Below is a small trained network, with its code and all its weights. Each question gives an input and a target symbol and asks what happens when units are switched off, that is, made to give their printed mean instead of their output.

import numpy as np


def w(rows, s, z=0):
    codes = np.array(rows[::2]) - 128.0
    scale = np.full(codes.shape[1], s)
    scale[-1] = z or s
    return codes * scale


def f(y):
    return y / 2 * (1 + np.tanh(0.7978845608 * (y + 0.044715 * y**3)))


def softmax(a):
    e = np.exp(a - a.max(-1, keepdims=True))
    return e / e.sum(-1, keepdims=True)


def log_softmax(a):
    a = a - a.max(-1, keepdims=True)
    return a - np.log(np.exp(a).sum(-1, keepdims=True))


def net(x, mask):
    ids = ['ΘΛΞΠΣαγεζημψω'.index(c) for c in x.split()]
    T = len(ids)
    res = E[ids] + P[:T]
    u = 0
    for l in range(3):
        r = res
        for j in range(2):
            rows = slice(2 * j, 2 * j + 2)
            q, k, v = (r @ M[l][rows].T for M in (Q, K, V))
            z = softmax(np.where(np.tri(T) > 0, q @ k.T / 2**0.5, -1e9)) @ v
            o = O[l][rows]
            res = res + np.where(mask[u + j], z, o[:, -1]) @ o[:, :-1]
        u += 2
        y = f(res @ A[l][:, :-1].T + A[l][:, -1])
        res = res + np.where(mask[u : u + 4], y, B[l][:, -1]) @ B[l][:, :-1]
        u += 4
    return log_softmax(res[-1] @ U[:, :-1].T + U[:, -1])


Q, K, V, O, A, B = {}, {}, {}, {}, {}, {}
E = w([
[74,136,117,203,166,158,107,101],'Θ',
[210,190,137,125,187,160,186,102],'Λ',
[164,81,218,98,175,122,86,110],'Ξ',
[109,61,122,110,96,41,87,71],'Π',
[38,85,209,180,175,150,135,152],'Σ',
[214,132,134,92,193,137,72,126],'α',
[116,125,165,165,190,206,207,135],'γ',
[119,123,25,189,120,137,161,113],'ε',
[132,59,145,172,157,108,157,212],'ζ',
[179,147,123,129,175,197,93,20],'η',
[235,88,84,154,116,58,198,194],'μ',
[78,18,173,160,153,111,23,197],'ψ',
[50,148,71,122,141,141,105,1],'ω',
],0.0087)
P = w([
[130,97,132,199,140,133,164,112],'0',
[112,213,135,143,174,105,148,176],'1',
[208,68,165,151,41,168,94,87],'2',
[138,86,128,181,189,92,148,92],'3',
[108,183,127,99,154,120,120,162],'4',
[185,29,157,112,51,179,87,84],'5',
[133,58,122,183,221,80,137,82],'6',
[93,164,123,65,163,138,104,155],'7',
[182,10,138,84,61,181,65,73],'8',
[135,38,112,196,240,87,113,72],'9',
[100,164,125,71,148,133,108,154],'10',
],0.012)
Q[0] = w([
[164,123,147,128,131,165,129,114],'L0H0',
[146,113,156,145,135,151,159,114],'L0H0',
[100,221,111,146,155,156,195,219],'L0H1',
[129,167,138,80,7,175,112,172],'L0H1',
],0.016)
K[0] = w([
[160,102,146,128,118,148,114,159],'L0H0',
[154,76,147,135,86,166,124,86],'L0H0',
[106,216,158,61,2,182,145,204],'L0H1',
[150,148,139,247,103,125,219,150],'L0H1',
],0.014)
V[0] = w([
[123,130,126,134,112,159,108,89],'L0H0',
[192,94,131,125,51,192,137,107],'L0H0',
[14,96,90,143,63,48,93,108],'L0H1',
[147,158,2,148,106,162,198,70],'L0H1',
],0.0097)
O[0] = w([
[100,129,150,140,120,122,94,80,174],'L0H0',
[55,78,114,107,69,98,123,87,253],'L0H0',
[49,149,127,158,28,7,88,136,213],'L0H1',
[59,50,2,58,169,111,103,97,15],'L0H1',
],0.0084,0.0026)
A[0] = w([
[143,202,124,40,97,134,244,228,233],'L0N0',
[174,91,182,135,82,180,88,133,88],'L0N1',
[118,49,76,169,198,153,128,71,119],'L0N2',
[58,126,83,150,194,157,153,254,252],'L0N3',
],0.0075,0.0028)
B[0] = w([
[88,108,77,2,138,121,212,161,202],'L0N0',
[143,149,102,175,65,161,159,64,223],'L0N1',
[128,106,188,41,174,103,149,153,253],'L0N2',
[70,104,100,179,108,177,95,199,200],'L0N3',
],0.0093,0.0035)
Q[1] = w([
[155,68,152,108,204,112,143,55],'L1H0',
[96,96,165,117,166,78,168,91],'L1H0',
[111,135,123,1,46,98,59,190],'L1H1',
[27,162,49,128,160,137,215,152],'L1H1',
],0.007)
K[1] = w([
[158,13,140,167,156,107,153,10],'L1H0',
[81,103,146,146,149,91,150,95],'L1H0',
[130,89,58,115,2,147,109,119],'L1H1',
[49,205,77,106,131,163,175,225],'L1H1',
],0.0079)
V[1] = w([
[126,38,154,208,110,116,179,111],'L1H0',
[158,2,111,155,93,109,192,92],'L1H0',
[152,59,153,115,98,74,71,117],'L1H1',
[127,111,79,138,117,190,118,105],'L1H1',
],0.005)
O[1] = w([
[138,43,29,229,205,174,200,65,222],'L1H0',
[168,4,71,188,176,181,244,114,253],'L1H0',
[238,91,101,134,148,210,179,139,241],'L1H1',
[95,89,101,131,73,157,27,132,134],'L1H1',
],0.0038,0.0041)
A[1] = w([
[131,70,108,36,187,160,175,173,216],'L1N0',
[29,118,108,99,171,2,165,107,171],'L1N1',
[96,226,93,26,234,148,102,120,104],'L1N2',
[194,209,177,201,208,141,153,183,254],'L1N3',
],0.0071,0.0033)
B[1] = w([
[137,150,167,30,105,21,140,129,254],'L1N0',
[129,239,129,180,97,72,160,86,225],'L1N1',
[139,144,13,210,147,106,104,3,193],'L1N2',
[102,21,166,80,167,104,8,103,206],'L1N3',
],0.0077,0.0074)
Q[2] = w([
[218,57,123,130,29,108,131,48],'L2H0',
[85,92,103,88,53,155,129,132],'L2H0',
[134,89,121,141,59,129,175,113],'L2H1',
[45,115,1,152,114,155,109,118],'L2H1',
],0.0075)
K[2] = w([
[184,59,173,230,203,1,145,87],'L2H0',
[60,131,181,142,170,98,209,174],'L2H0',
[112,54,160,153,86,151,185,152],'L2H1',
[126,138,50,69,75,215,99,94],'L2H1',
],0.0071)
V[2] = w([
[6,158,196,122,159,160,156,45],'L2H0',
[2,124,158,156,178,169,172,198],'L2H0',
[133,138,149,161,203,84,148,144],'L2H1',
[138,38,111,144,66,100,106,146],'L2H1',
],0.0078)
O[2] = w([
[8,138,179,151,183,148,249,169,203],'L2H0',
[78,41,131,99,2,201,196,154,2],'L2H0',
[127,160,124,124,44,172,137,35,163],'L2H1',
[51,187,92,114,186,156,90,153,242],'L2H1',
],0.0069,0.0062)
A[2] = w([
[176,254,81,176,181,72,125,104,46],'L2N0',
[142,24,165,75,206,193,102,147,252],'L2N1',
[161,114,155,23,140,94,81,185,88],'L2N2',
[122,151,39,240,163,177,125,85,147],'L2N3',
],0.0074,0.0033)
B[2] = w([
[159,104,118,117,32,219,161,120,252],'L2N0',
[175,218,46,145,135,197,119,184,208],'L2N1',
[121,118,190,66,36,101,94,193,173],'L2N2',
[216,56,188,161,133,2,140,218,192],'L2N3',
],0.0085,0.012)
U = w([
[99,136,14,143,120,138,142,164,151],'Θ',
[148,140,135,96,101,139,187,185,2],'Λ',
[179,94,180,162,116,98,169,149,120],'Ξ',
[73,83,110,165,142,84,13,96,234],'Π',
[76,95,194,124,100,174,146,113,205],'Σ',
[163,157,78,168,198,157,134,78,155],'α',
[137,79,133,92,140,157,193,85,74],'γ',
[100,51,174,81,109,92,125,152,18],'ε',
[135,76,127,147,89,180,100,187,86],'ζ',
[148,200,180,108,170,89,116,169,130],'η',
[146,83,113,97,100,145,76,97,93],'μ',
[102,254,144,163,79,144,111,75,195],'ψ',
[78,144,101,115,189,79,163,126,128],'ω',
],0.0084,0.0046)

Each question gives the input, a string of symbols that net reads in full, and the target symbol t.
The units are the heads (2 rows each of Q, K, V and O) and the neurons (one row each of A and B). Each row of codes is followed by its name. A weight is (code - 128) times the scale printed after its matrix; where a second scale follows, it is the last column's (O, A, B and U).
mask holds one flag per unit, layer by layer, with each layer's heads first. A switched-off unit (its flag False) gives its mean, the last column of its rows in O or B, instead of its output. The means were averaged over made-up inputs and are rounded, as every weight is.
A unit's drop is (log p(t) with every unit on - log p(t) with that unit switched off) / (log p(t) with every unit on - log p(t) with every unit switched off).
The circuit of an input: a set's keep is (log p(t) with only the set's units on - log p(t) with every unit switched off) / (log p(t) with every unit on - log p(t) with every unit switched off). Starting from the 12 units with the biggest drops (on a tie, the unit counted first), units are removed one at a time, each time the one whose removal leaves the highest keep (on an exact tie, the one counted first), for as long as the keep stays at least 0.8.
circuit, biggest first: the units of the circuit, biggest drop first
most important unit: the unit with the biggest drop
k most important neurons: the k neurons with the biggest drops, biggest first
k most important neurons of layer l: the k neurons of layer l with the biggest drops, biggest first
which heads matter: for each layer, one digit per head in row order, 1 if its drop is at least 0.15 and else 0, layers parted by /
input Ξ Π Π Π ε Π Σ Σ, target Σ: which heads matter	01 / 11 / 10
input Π Σ μ Σ μ Π, target Σ: most important unit	L2H0
input Ξ Ξ Ξ Θ Σ Π ω, target ψ: circuit, biggest first	(L1N1; L2N0; L0H1)
input ε Π α Π Π ψ, target Π: which heads matter	01 / 00 / 00
input ω Ξ Ξ Π Σ ζ η Π Λ, target η: which heads matter	11 / 00 / 10
input Θ Π μ ω ω Π Π, target Ξ: which heads matter	01 / 00 / 00
input ω Ξ ε γ Ξ Ξ Π ψ, target ζ: 3 most important neurons of layer 1	(L1N1; L1N2; L1N0)
input ε Ξ Π Π Π, target ψ: circuit, biggest first	(L0H1; L1N1)
input Λ Π Ξ Π ψ μ Ξ Π Ξ, target Ξ: circuit, biggest first	(L0H1; L0N1; L2N3; L1N0)
input ε Π Π, target ε: circuit, biggest first	(L0N2; L0H1; L1N0; L2N2)
input α Σ ω ε, target ψ: which heads matter	01 / 01 / 00
input α Λ Π, target α: 2 most important neurons	(L0N1; L2N1)
input Π γ Σ ε, target Ξ: circuit, biggest first	(L2N3; L1N0)
input Π Π Ξ η α Π, target η: which heads matter	01 / 00 / 10
input μ α Ξ Λ, target α: circuit, biggest first	(L0H1; L2N1; L1N3)
input ω Σ Π ω Ξ μ η Π α, target η: most important unit	L0N2
input α Π Π Π μ ζ Π ω ζ, target Π: circuit, biggest first	(L0H1; L2N0; L0H0)
input α ε Ξ α Ξ Ξ Π Σ Π Σ ψ, target ζ: which heads matter	10 / 00 / 10
input Π α α Π ε Ξ Π Π Π, target Π: circuit, biggest first	(L0H1; L2N0)
input Ξ Π α, target Ξ: circuit, biggest first	(L0N1; L2N3; L0H1; L1N0)
input Π Π ψ ψ Π ε, target ψ: most important neuron of layer 2	(L2N2)
input γ Π α Π Π α Π Π Ξ, target Π: which heads matter	11 / 00 / 00
input Ξ α Λ, target Ξ: 2 most important neurons of layer 1	(L1N0; L1N3)
input Ξ ζ Ξ Ξ Π Ξ Σ α, target μ: 2 most important neurons of layer 1	(L1N2; L1N3)
